x =
[[ 12   4   4   1   1   1   5  -5  10  -1]
 [  7   3   3  -4  -7  -1  -4  -4   1  -1]
 [ 18  17 -68  -1  19  27  12  21 -16 -23]
 [  7  10   8  -8  -5   5  -4  -7   0   9]
 [  5   0   8  -1   2  28   0  -6  -4  -3]
 [-25 -29 -11  19  27  -2  -6 -16 -16   3]
 [  3   0   1   6   9   8   2 -11   8   7]]
Indices start at 1.
(1, 1)	12
(1, 2)	4
(7, 4)	6
(1, 3)	4
(5, 1)	5
(6, 2)	-29
(4, 8)	-7
(4, 7)	-4
(4, 6)	5
(2, 1)	7
(5, 2)	0
(3, 6)	27
(3, 3)	-68
(2, 5)	-7
(7, 7)	2
(7, 8)	-11
(2, 9)	1
(4, 9)	0
(6, 5)	27
(1, 5)	1
(2, 2)	3
(1, 7)	5
(3, 2)	17
(7, 5)	9
(7, 6)	8
(3, 8)	21

M =
  53.03    28.81   -11.56   135.46    -0.62   -14.06   -45.19   198.65    26.14    87.26   124.62    19.91
 -17.10   165.33    21.38    85.80    34.42    81.99    50.42   109.59   -11.74   104.58   122.74    81.23
  80.81    29.62    74.58    15.75    49.40    71.94     9.24    84.32    -7.07    38.52    68.73   101.86
  79.97   -25.85    91.41    34.28     1.34    36.72   -47.30    96.59    36.69    51.33    55.16    78.15
-100.53    72.33    18.28    31.41    26.95   -26.80   109.13   -86.83   -12.41    21.77   -46.38   -86.36
 -30.23   -84.48   -39.46    15.87    36.01   114.48   -37.22   146.80    52.15   -70.87   -51.70   -39.78
  27.85    27.50    22.71    26.74    27.05    29.23    21.12    22.70    23.83    25.34    27.66    25.40
 -18.93    54.09    87.80    -0.69    -5.28   204.02   195.49    57.94    52.18    84.32   193.94    25.98
  11.57   114.59    36.67    89.96    42.53     2.25    -7.48    94.72    41.04    84.47   205.00    75.06
  24.00  -175.13   -83.34   170.18    56.88    36.56    58.43    75.88  -187.52    56.08  -158.04  -107.27
 -28.65   -14.00    63.69   -61.69    -9.74   -48.21    58.77    35.09    21.04    16.69    52.04   -99.36
   8.48    37.58    48.72   165.95   -40.54    10.01   -80.09    70.48    72.39   137.93     3.66   -10.53
 146.00   -46.34   101.55    -9.04   -44.38   -43.34   -19.57    58.76    81.32    78.14    37.16    81.85
  15.62    84.37    72.01    74.52   174.82    48.88   203.38    29.76     8.44   104.64    46.40    19.02
  92.17    31.65    53.87    89.87   -70.75   167.99    67.82    68.06    -0.87    37.32   154.04    35.62
  58.40   -39.94   -27.08     3.08   -48.49  -142.00    -3.22   218.39   -43.34    58.19    83.88   103.54
Rows and columns are counted from 1.
(1, 1) -> 53.03
(10, 1) -> 24.00
(16, 8) -> 218.39
(10, 11) -> -158.04
(16, 7) -> -3.22
(13, 8) -> 58.76
(16, 1) -> 58.40
(1, 9) -> 26.14
(12, 9) -> 72.39
(9, 11) -> 205.00
(7, 10) -> 25.34
(7, 12) -> 25.40
(15, 10) -> 37.32
(2, 2) -> 165.33
(12, 2) -> 37.58
(13, 2) -> -46.34
(4, 4) -> 34.28
(7, 8) -> 22.70
(9, 12) -> 75.06
(7, 4) -> 26.74
(11, 4) -> -61.69
(13, 11) -> 37.16
(9, 9) -> 41.04
(12, 12) -> -10.53
(2, 11) -> 122.74
(3, 10) -> 38.52
(16, 2) -> -39.94
(13, 1) -> 146.00
(11, 12) -> -99.36
(5, 7) -> 109.13
(12, 11) -> 3.66
(12, 6) -> 10.01

data = [[4375, 6790, 5255, 5579, 4810, 7003, 5415, 5939, 4761, 4660, 5426, 7239], [5709, 6350, 5213, 5609, 6855, 5560, 5403, 4412, 5030, 5089, 4280, 5634], [6373, 6463, 5263, 5964, 7660, 5884, 5435, 5204, 6169, 4730, 5914, 3820], [7033, 4690, 5394, 2942, 6002, 4481, 5194, 6054, 3785, 7216, 4314, 6732], [7186, 3921, 4874, 3319, 7423, 6985, 7125, 5291, 5469, 3679, 4247, 3747], [6663, 4945, 4948, 5745, 5246, 4575, 4296, 5273, 4330, 7249, 5508, 6399], [5019, 3903, 6754, 3142, 3531, 5373, 4857, 6327, 2835, 5211, 3400, 6491], [6257, 4544, 4534, 5289, 7064, 5943, 4248, 3735, 5931, 5199, 4477, 4275], [3195, 5613, 4919, 6098, 4140, 1024, 4510, 3329, 6255, 6273, 5164, 6414], [6411, 5809, 6761, 5174, 5973, 5992, 6788, 4510, 5774, 4943, 4776, 7711], [4523, 5690, 6931, 6196, 2780, 4017, 4451, 4525, 5316, 6840, 5209, 9157], [3837, 6421, 6259, 5742, 3353, 5890, 5423, 6725, 6147, 5262, 5698, 5002]]
Rows and columns are counted from 1.
(1, 1) => 4375
(7, 5) => 3531
(1, 6) => 7003
(5, 3) => 4874
(11, 4) => 6196
(7, 11) => 3400
(3, 8) => 5204
(4, 2) => 4690
(8, 3) => 4534
(2, 5) => 6855
(7, 8) => 6327
(9, 6) => 1024
(4, 3) => 5394
(10, 9) => 5774
(3, 12) => 3820
(4, 12) => 6732
(5, 1) => 7186
(3, 11) => 5914
(8, 12) => 4275
(5, 2) => 3921
(11, 1) => 4523
(10, 7) => 6788
(3, 1) => 6373
(10, 8) => 4510
(5, 4) => 3319
(11, 8) => 4525
(7, 7) => 4857
(2, 6) => 5560
(7, 6) => 5373
(3, 7) => 5435
(6, 6) => 4575
(8, 7) => 4248
(9, 9) => 6255
(12, 4) => 5742

a =
1	6	6	5	4	3	0	2
6	0	2	1	2	4	7	6
4	2	1	5	1	6	4	5
6	1	0	2	4	5	5	2
4	4	3	2	2	2	5	7
3	6	5	5	6	1	2	2
2	6	5	6	7	2	3	1
1	6	8	3	4	2	2	3
3	3	4	5	2	4	3	3
3	4	6	1	3	2	3	4
4	5	4	5	5	2	4	5
Indices start at 1.
row 1 col 1 -> 1
row 11 col 3 -> 4
row 8 col 6 -> 2
row 5 col 6 -> 2
row 9 col 6 -> 4
row 5 col 3 -> 3
row 10 col 7 -> 3
row 2 col 1 -> 6
row 11 col 6 -> 2
row 5 col 8 -> 7
row 9 col 5 -> 2
row 1 col 4 -> 5
row 1 col 6 -> 3
row 3 col 4 -> 5
row 1 col 8 -> 2
row 6 col 1 -> 3
row 5 col 5 -> 2
row 9 col 4 -> 5
row 5 col 4 -> 2
row 1 col 3 -> 6
row 10 col 6 -> 2
row 8 col 5 -> 4
row 4 col 1 -> 6
row 11 col 4 -> 5
row 3 col 7 -> 4
row 4 col 5 -> 4
row 3 col 2 -> 2
